Below is a small trained network, with its code and all its weights. Each question gives an input and a target symbol and asks what happens when units are switched off, that is, made to give their printed mean instead of their output.

import numpy as np


def w(rows, s, z=0):
    codes = np.array(rows[::2]) - 128.0
    scale = np.full(codes.shape[1], s)
    scale[-1] = z or s
    return codes * scale


def f(y):
    return np.maximum(y, 0)


def softmax(a):
    e = np.exp(a - a.max(-1, keepdims=True))
    return e / e.sum(-1, keepdims=True)


def log_softmax(a):
    a = a - a.max(-1, keepdims=True)
    return a - np.log(np.exp(a).sum(-1, keepdims=True))


def net(x, mask):
    ids = ['ΘΛαεζημσ'.index(c) for c in x.split()]
    T = len(ids)
    res = E[ids] + P[:T]
    r = res
    for j in range(3):
        rows = slice(4 * j, 4 * j + 4)
        q, k, v = (r @ M[0][rows].T for M in (Q, K, V))
        z = softmax(np.where(np.tri(T) > 0, q @ k.T / 4**0.5, -1e9)) @ v
        o = O[0][rows]
        res = res + np.where(mask[j], z, o[:, -1]) @ o[:, :-1]
    y = f(res @ A[0][:, :-1].T + A[0][:, -1])
    res = res + np.where(mask[3:19], y, B[0][:, -1]) @ B[0][:, :-1]
    return log_softmax(res[-1] @ U[:, :-1].T + U[:, -1])


Q, K, V, O, A, B = {}, {}, {}, {}, {}, {}
E = w([
[130,155,81,209],'Θ',
[115,4,194,103],'Λ',
[33,170,213,94],'α',
[73,104,108,132],'ε',
[146,42,66,184],'ζ',
[35,96,100,209],'η',
[218,196,228,118],'μ',
[189,163,91,236],'σ',
],0.015)
P = w([
[84,115,85,51],'0',
[106,103,86,104],'1',
[139,95,106,139],'2',
[156,100,132,161],'3',
[169,104,155,180],'4',
[179,113,175,202],'5',
[187,122,195,223],'6',
[195,127,213,240],'7',
[196,136,235,255],'8',
],0.0076)
Q[0] = w([
[119,6,162,88],'head 1',
[163,99,169,64],'head 1',
[152,143,150,66],'head 1',
[46,123,78,129],'head 1',
[132,88,142,100],'head 2',
[181,169,168,51],'head 2',
[137,128,154,156],'head 2',
[109,86,131,171],'head 2',
[78,75,100,172],'head 3',
[139,72,209,77],'head 3',
[220,122,17,43],'head 3',
[231,67,100,84],'head 3',
],0.021)
K[0] = w([
[189,79,149,65],'head 1',
[134,102,84,56],'head 1',
[117,133,60,78],'head 1',
[172,161,111,139],'head 1',
[126,81,134,102],'head 2',
[173,170,134,4],'head 2',
[87,127,140,126],'head 2',
[77,80,136,177],'head 2',
[161,119,115,200],'head 3',
[45,109,100,123],'head 3',
[145,127,25,14],'head 3',
[117,69,53,61],'head 3',
],0.022)
V[0] = w([
[60,84,192,186],'head 1',
[153,130,176,174],'head 1',
[90,114,138,117],'head 1',
[107,115,50,83],'head 1',
[71,135,236,132],'head 2',
[62,133,199,101],'head 2',
[108,178,207,155],'head 2',
[96,96,187,130],'head 2',
[186,254,86,139],'head 3',
[122,111,150,110],'head 3',
[123,133,57,206],'head 3',
[138,149,138,113],'head 3',
],0.0087)
O[0] = w([
[75,135,177,69,253],'head 1',
[170,130,65,63,164],'head 1',
[105,106,179,138,145],'head 1',
[63,158,186,214,95],'head 1',
[87,87,108,245,190],'head 2',
[153,50,118,204,166],'head 2',
[73,99,59,193,151],'head 2',
[98,139,171,204,183],'head 2',
[83,82,36,91,66],'head 3',
[162,114,151,110,116],'head 3',
[2,220,78,233,223],'head 3',
[149,104,126,103,97],'head 3',
],0.0078,0.0066)
A[0] = w([
[113,151,131,137,188],'neuron 1',
[208,183,139,144,149],'neuron 2',
[121,161,167,146,106],'neuron 3',
[166,115,98,132,199],'neuron 4',
[67,111,138,6,148],'neuron 5',
[131,115,128,149,79],'neuron 6',
[117,122,116,116,239],'neuron 7',
[117,127,101,127,184],'neuron 8',
[138,158,107,89,26],'neuron 9',
[185,165,104,126,42],'neuron 10',
[149,187,133,85,254],'neuron 11',
[84,86,58,79,55],'neuron 12',
[164,95,137,157,83],'neuron 13',
[192,201,172,135,178],'neuron 14',
[145,114,160,143,174],'neuron 15',
[46,95,147,4,160],'neuron 16',
],0.016,0.0072)
B[0] = w([
[177,168,190,58,255],'neuron 1',
[36,108,94,186,147],'neuron 2',
[164,79,61,183,235],'neuron 3',
[117,38,171,169,157],'neuron 4',
[200,117,225,216,142],'neuron 5',
[137,149,119,81,159],'neuron 6',
[179,93,210,87,204],'neuron 7',
[133,153,168,142,201],'neuron 8',
[58,134,204,178,133],'neuron 9',
[5,130,173,157,135],'neuron 10',
[204,167,29,109,152],'neuron 11',
[47,187,34,169,165],'neuron 12',
[165,147,95,145,160],'neuron 13',
[86,43,102,115,157],'neuron 14',
[109,211,175,92,206],'neuron 15',
[41,103,56,43,156],'neuron 16',
],0.023,0.0088)
U = w([
[150,188,119,155,54],'Θ',
[91,139,166,173,2],'Λ',
[96,133,162,174,12],'α',
[26,99,206,59,162],'ε',
[150,109,103,129,200],'ζ',
[163,171,252,254,188],'η',
[85,77,152,216,125],'μ',
[33,201,159,195,12],'σ',
],0.008,0.0065)

Each question gives the input, a string of symbols that net reads in full, and the target symbol t.
The units are the heads (4 rows each of Q, K, V and O) and the neurons (one row each of A and B). Each row of codes is followed by its name. A weight is (code - 128) times the scale printed after its matrix; where a second scale follows, it is the last column's (O, A, B and U).
mask holds one flag per unit, heads first, then neurons. A switched-off unit (its flag False) gives its mean, the last column of its rows in O or B, instead of its output. The means were averaged over made-up inputs and are rounded, as every weight is.
A unit's drop is (log p(t) with every unit on - log p(t) with that unit switched off) / (log p(t) with every unit on - log p(t) with every unit switched off).
The circuit of an input: a set's keep is (log p(t) with only the set's units on - log p(t) with every unit switched off) / (log p(t) with every unit on - log p(t) with every unit switched off). Starting from the 12 units with the biggest drops (on a tie, the unit counted first), units are removed one at a time, each time the one whose removal leaves the highest keep (on an exact tie, the one counted first), for as long as the keep stays at least 0.8.
units of the circuit, in order: the units of the circuit, biggest drop first
most important unit: the unit with the biggest drop
top k neurons: the k neurons with the biggest drops, biggest first
which heads matter: for each layer, one digit per head in row order, 1 if its drop is at least 0.15 and else 0, layers parted by /
input η ε ε α ζ ε, target ζ: most important unit -> head 2
input η Θ η ε ζ Λ, target ε: units of the circuit, in order -> head 1; neuron 16
input α α Θ ζ, target ζ: units of the circuit, in order -> head 2; neuron 11; neuron 14
input σ Θ Λ ε η η α, target ε: which heads matter -> 001
input η η μ η ε α η μ ζ, target μ: which heads matter -> 100
input ζ Λ ε, target ζ: units of the circuit, in order -> head 2; neuron 11; neuron 16; neuron 5
input η σ η η, target σ: which heads matter -> 001
input η η ζ η ε ζ η ε α, target ε: units of the circuit, in order -> head 3; neuron 16
input η μ Λ μ, target μ: units of the circuit, in order -> neuron 14; neuron 2
input α η α η μ σ, target μ: top 3 neurons -> neuron 1; neuron 2; neuron 4
input η Λ α Θ ε, target ε: units of the circuit, in order -> head 2; neuron 3; neuron 16
input ζ ε η Θ η μ ε ζ, target μ: top 3 neurons -> neuron 1; neuron 2; neuron 4
input η ε η Λ η η α α ε, target ε: units of the circuit, in order -> neuron 16; head 1; head 3
input ε η μ α ε, target μ: top 4 neurons -> neuron 4; neuron 5; neuron 16; neuron 1
input ε σ μ σ, target μ: most important unit -> neuron 4
input α ζ α σ, target σ: units of the circuit, in order -> head 2; neuron 2
input ε Λ σ ε α σ, target σ: top 2 neurons -> neuron 10; neuron 12
input η η η η η ζ σ η, target σ: which heads matter -> 101
input α ε ε ε Θ μ η ε, target μ: top 2 neurons -> neuron 1; neuron 4
input μ μ η, target μ: units of the circuit, in order -> head 3; neuron 4; neuron 1
